Below is a small trained network, with its code and all its weights. Each question gives an input and a class and asks what happens when units are switched off, that is, made to give their printed mean instead of their output.

import numpy as np


def w(rows, s, z=0):
    codes = np.array(rows[::2]) - 128.0
    scale = np.full(codes.shape[1], s)
    scale[-1] = z or s
    return codes * scale


def f(y):
    return np.maximum(y, 0)


def log_softmax(a):
    a = a - a.max(-1, keepdims=True)
    return a - np.log(np.exp(a).sum(-1, keepdims=True))


def net(x, mask):
    res = np.array(x, float).reshape(1, 3) / 4 @ E
    y = f(res @ A[0][:, :-1].T + A[0][:, -1])
    res = res + np.where(mask, y, B[0][:, -1]) @ B[0][:, :-1]
    return log_softmax(res[-1] @ U[:, :-1].T + U[:, -1])


A, B = {}, {}
E = w([
[135,95,1,15,113,18,196],'x0',
[144,10,212,215,31,101,174],'x1',
[180,209,130,77,52,211,237],'x2',
],0.013)
A[0] = w([
[47,79,71,128,240,79,57,205],'N1',
[104,71,113,132,79,131,146,76],'N2',
[158,131,216,180,75,205,139,209],'N3',
[102,239,122,117,217,182,100,253],'N4',
[148,102,178,100,54,87,220,98],'N5',
[124,10,118,181,148,99,98,203],'N6',
[113,154,176,186,190,119,27,179],'N7',
],0.012,0.0058)
B[0] = w([
[113,207,137,84,250,110,60,234],'N1',
[145,89,213,129,141,79,101,158],'N2',
[79,49,160,74,20,255,117,254],'N3',
[185,114,77,192,197,199,202,251],'N4',
[229,83,134,96,209,103,87,197],'N5',
[89,113,193,155,132,9,163,209],'N6',
[157,22,194,195,191,151,87,229],'N7',
],0.0098,0.024)
U = w([
[227,84,151,155,183,120,64,148],'0',
[91,185,104,91,185,116,57,167],'1',
[133,159,132,182,136,188,189,181],'2',
[185,183,46,84,124,103,190,252],'3',
[28,112,209,196,97,86,81,76],'4',
[117,121,168,133,124,4,143,50],'5',
[104,109,169,100,58,134,74,20],'6',
],0.012,0.0022)

Each question gives the input, the list of numbers given to net, and the class t.
The units are the neurons (one row each of A and B). Each row of codes is followed by its name. A weight is (code - 128) times the scale printed after its matrix; where a second scale follows, it is the last column's (A, B and U).
mask holds one flag per neuron, in row order. A switched-off neuron (its flag False) gives its mean, the last column of its row in B, instead of its output. The means were averaged over made-up inputs and are rounded, as every weight is.
A unit's drop is (log p(t) with every unit on - log p(t) with that unit switched off) / (log p(t) with every unit on - log p(t) with every unit switched off).
The circuit of an input: a set's keep is (log p(t) with only the set's units on - log p(t) with every unit switched off) / (log p(t) with every unit on - log p(t) with every unit switched off). Starting from all 7 units, units are removed one at a time, each time the one whose removal leaves the highest keep (on an exact tie, the one counted first), for as long as the keep stays at least 0.8.
circuit, biggest first: the units of the circuit, biggest drop first
top k neurons: the k neurons with the biggest drops, biggest first
drop of u: that unit's drop, to one decimal
input [-7,3,1], class 6: circuit, biggest first : [N3]
input [1,-8,4], class 3: top 2 neurons : [N7 N3]
input [-8,-2,1], class 2: top 2 neurons : [N5 N3]
input [3,0,-3], class 1: circuit, biggest first : [N1 N7]
input [1,-5,-5], class 1: top 2 neurons : [N1 N5]
input [2,-6,1], class 3: circuit, biggest first : [N7 N4]
input [0,-1,7], class 2: top 2 neurons : [N7 N1]
input [8,0,6], class 3: top 2 neurons : [N7 N1]
input [6,-1,1], class 3: top 2 neurons : [N7 N6]
input [-7,-3,1], class 2: top 2 neurons : [N5 N4]
input [1,7,-5], class 5: top 2 neurons : [N6 N3]
input [-1,6,8], class 6: top 3 neurons : [N3 N4 N7]
input [1,3,-5], class 5: top 2 neurons : [N3 N6]
input [8,-7,-1], class 1: circuit, biggest first : [N1]
input [-6,2,-7], class 4: drop of N6 : 0.5
input [8,8,-2], class 5: drop of N6 : 0.6
input [-5,8,0], class 4: drop of N6 : 0.9
